Below are the code and all the weights of a small trained network. Each question names an input and a class and asks about switching units off, where a switched-off unit gives its printed mean instead of its output.

import numpy as np


def w(rows, s, z=0):
    codes = np.array(rows[::2]) - 128.0
    scale = np.full(codes.shape[1], s)
    scale[-1] = z or s
    return codes * scale


def norm(h):
    return h / np.sqrt((h * h).mean(-1, keepdims=True) + 1e-5)


def f(y):
    return np.maximum(y, 0)


def log_softmax(a):
    a = a - a.max(-1, keepdims=True)
    return a - np.log(np.exp(a).sum(-1, keepdims=True))


def net(x, mask):
    res = np.array(x, float).reshape(1, 4) / 4 @ E
    u = 0
    for l in range(2):
        y = f(norm(res) @ A[l][:, :-1].T + A[l][:, -1])
        res = res + np.where(mask[u : u + 13], y, B[l][:, -1]) @ B[l][:, :-1]
        u += 13
    return log_softmax(norm(res)[-1] @ U[:, :-1].T + U[:, -1])


A, B = {}, {}
E = w([
[40,88,101,48,120],'x0',
[129,3,174,138,167],'x1',
[128,128,130,128,129],'x2',
[150,82,80,141,5],'x3',
],0.0072)
A[0] = w([
[43,181,142,80,136,2],'0.n0',
[23,174,173,64,184,73],'0.n1',
[70,76,134,65,175,151],'0.n2',
[162,187,149,134,243,123],'0.n3',
[93,79,69,2,99,97],'0.n4',
[133,223,175,44,163,119],'0.n5',
[121,116,182,154,157,24],'0.n6',
[107,123,163,132,196,93],'0.n7',
[151,178,65,80,43,96],'0.n8',
[189,34,138,142,160,99],'0.n9',
[153,105,173,146,183,10],'0.n10',
[137,18,125,118,186,150],'0.n11',
[62,159,105,41,109,76],'0.n12',
],0.0087,0.007)
B[0] = w([
[142,112,14,193,201,149],'0.n0',
[207,181,52,128,161,206],'0.n1',
[175,135,61,94,172,235],'0.n2',
[8,163,173,139,86,235],'0.n3',
[93,153,184,98,48,224],'0.n4',
[126,157,18,157,26,215],'0.n5',
[98,73,127,178,154,135],'0.n6',
[139,118,171,138,200,177],'0.n7',
[171,183,182,149,215,220],'0.n8',
[74,89,99,220,81,209],'0.n9',
[91,63,131,227,216,144],'0.n10',
[201,114,116,114,142,255],'0.n11',
[77,149,92,254,147,188],'0.n12',
],0.0073,0.0056)
A[1] = w([
[157,115,135,36,189,50],'1.n0',
[112,53,147,3,94,10],'1.n1',
[113,85,113,81,125,128],'1.n2',
[55,79,210,164,196,20],'1.n3',
[135,69,66,166,121,109],'1.n4',
[168,181,111,168,105,254],'1.n5',
[69,172,164,93,94,57],'1.n6',
[140,112,125,56,189,23],'1.n7',
[37,151,144,108,115,113],'1.n8',
[59,199,111,109,100,131],'1.n9',
[168,122,122,51,185,13],'1.n10',
[207,144,113,98,102,151],'1.n11',
[133,107,81,141,88,94],'1.n12',
],0.012,0.0039)
B[1] = w([
[202,111,185,108,1,150],'1.n0',
[79,199,11,177,244,159],'1.n1',
[169,150,116,90,184,152],'1.n2',
[76,203,5,49,138,163],'1.n3',
[81,217,176,114,101,183],'1.n4',
[143,80,132,57,152,255],'1.n5',
[119,69,213,232,70,158],'1.n6',
[177,115,149,88,77,147],'1.n7',
[216,126,130,96,124,163],'1.n8',
[108,29,201,176,107,216],'1.n9',
[191,101,220,106,22,147],'1.n10',
[98,132,93,109,156,169],'1.n11',
[79,153,172,158,154,162],'1.n12',
],0.0093)
U = w([
[96,110,245,159,60,200],'0',
[64,166,20,110,182,76],'1',
[219,139,134,6,117,1],'2',
],0.02,0.00041)

Each question gives the input, the list of numbers given to net, and the class t.
The units are the neurons (one row each of A and B). Each row of codes is followed by its name. A weight is (code - 128) times the scale printed after its matrix; where a second scale follows, it is the last column's (A, B and U).
mask holds one flag per neuron, layer by layer. A switched-off neuron (its flag False) gives its mean, the last column of its row in B, instead of its output. The means were averaged over made-up inputs and are rounded, as every weight is.
A unit's drop is (log p(t) with every unit on - log p(t) with that unit switched off) / (log p(t) with every unit on - log p(t) with every unit switched off).
The circuit of an input: a set's keep is (log p(t) with only the set's units on - log p(t) with every unit switched off) / (log p(t) with every unit on - log p(t) with every unit switched off). Starting from the 12 units with the biggest drops (on a tie, the unit counted first), units are removed one at a time, each time the one whose removal leaves the highest keep (on an exact tie, the one counted first), for as long as the keep stays at least 0.8.
units of the circuit, in order: the units of the circuit, biggest drop first
most important unit: the unit with the biggest drop
k most important neurons: the k neurons with the biggest drops, biggest first
top k neurons in layer l: the k neurons of layer l with the biggest drops, biggest first
drop of u: that unit's drop, to one decimal
input [-3,-8,6,-1], class 0: units of the circuit, in order	1.n9
input [7,0,-6,1], class 0: 3 most important neurons	0.n4; 0.n12; 1.n9
input [-3,0,-4,7], class 2: 3 most important neurons	1.n9; 0.n8; 1.n5
input [8,3,-3,0], class 2: top 3 neurons in layer 0	0.n2; 0.n5; 0.n9
input [2,1,-7,-5], class 2: 2 most important neurons	0.n9; 0.n2
input [4,1,7,6], class 1: 3 most important neurons	1.n1; 0.n3; 0.n9
input [0,1,-5,-1], class 1: 2 most important neurons	0.n9; 0.n3
input [7,-8,3,1], class 0: 3 most important neurons	0.n4; 1.n9; 0.n11
input [-3,-2,-1,1], class 2: top 2 neurons in layer 0	0.n3; 0.n4
input [-2,6,8,0], class 1: 2 most important neurons	0.n9; 1.n3
input [3,7,-3,2], class 1: 2 most important neurons	0.n9; 1.n1
input [6,2,2,8], class 1: 2 most important neurons	1.n1; 0.n3
input [-5,5,-5,-4], class 1: drop of 1.n3	0.6
input [4,4,-4,6], class 1: drop of 1.n1	0.4
input [-8,-1,0,2], class 2: most important unit	1.n9
input [4,4,4,8], class 1: drop of 1.n1	0.8
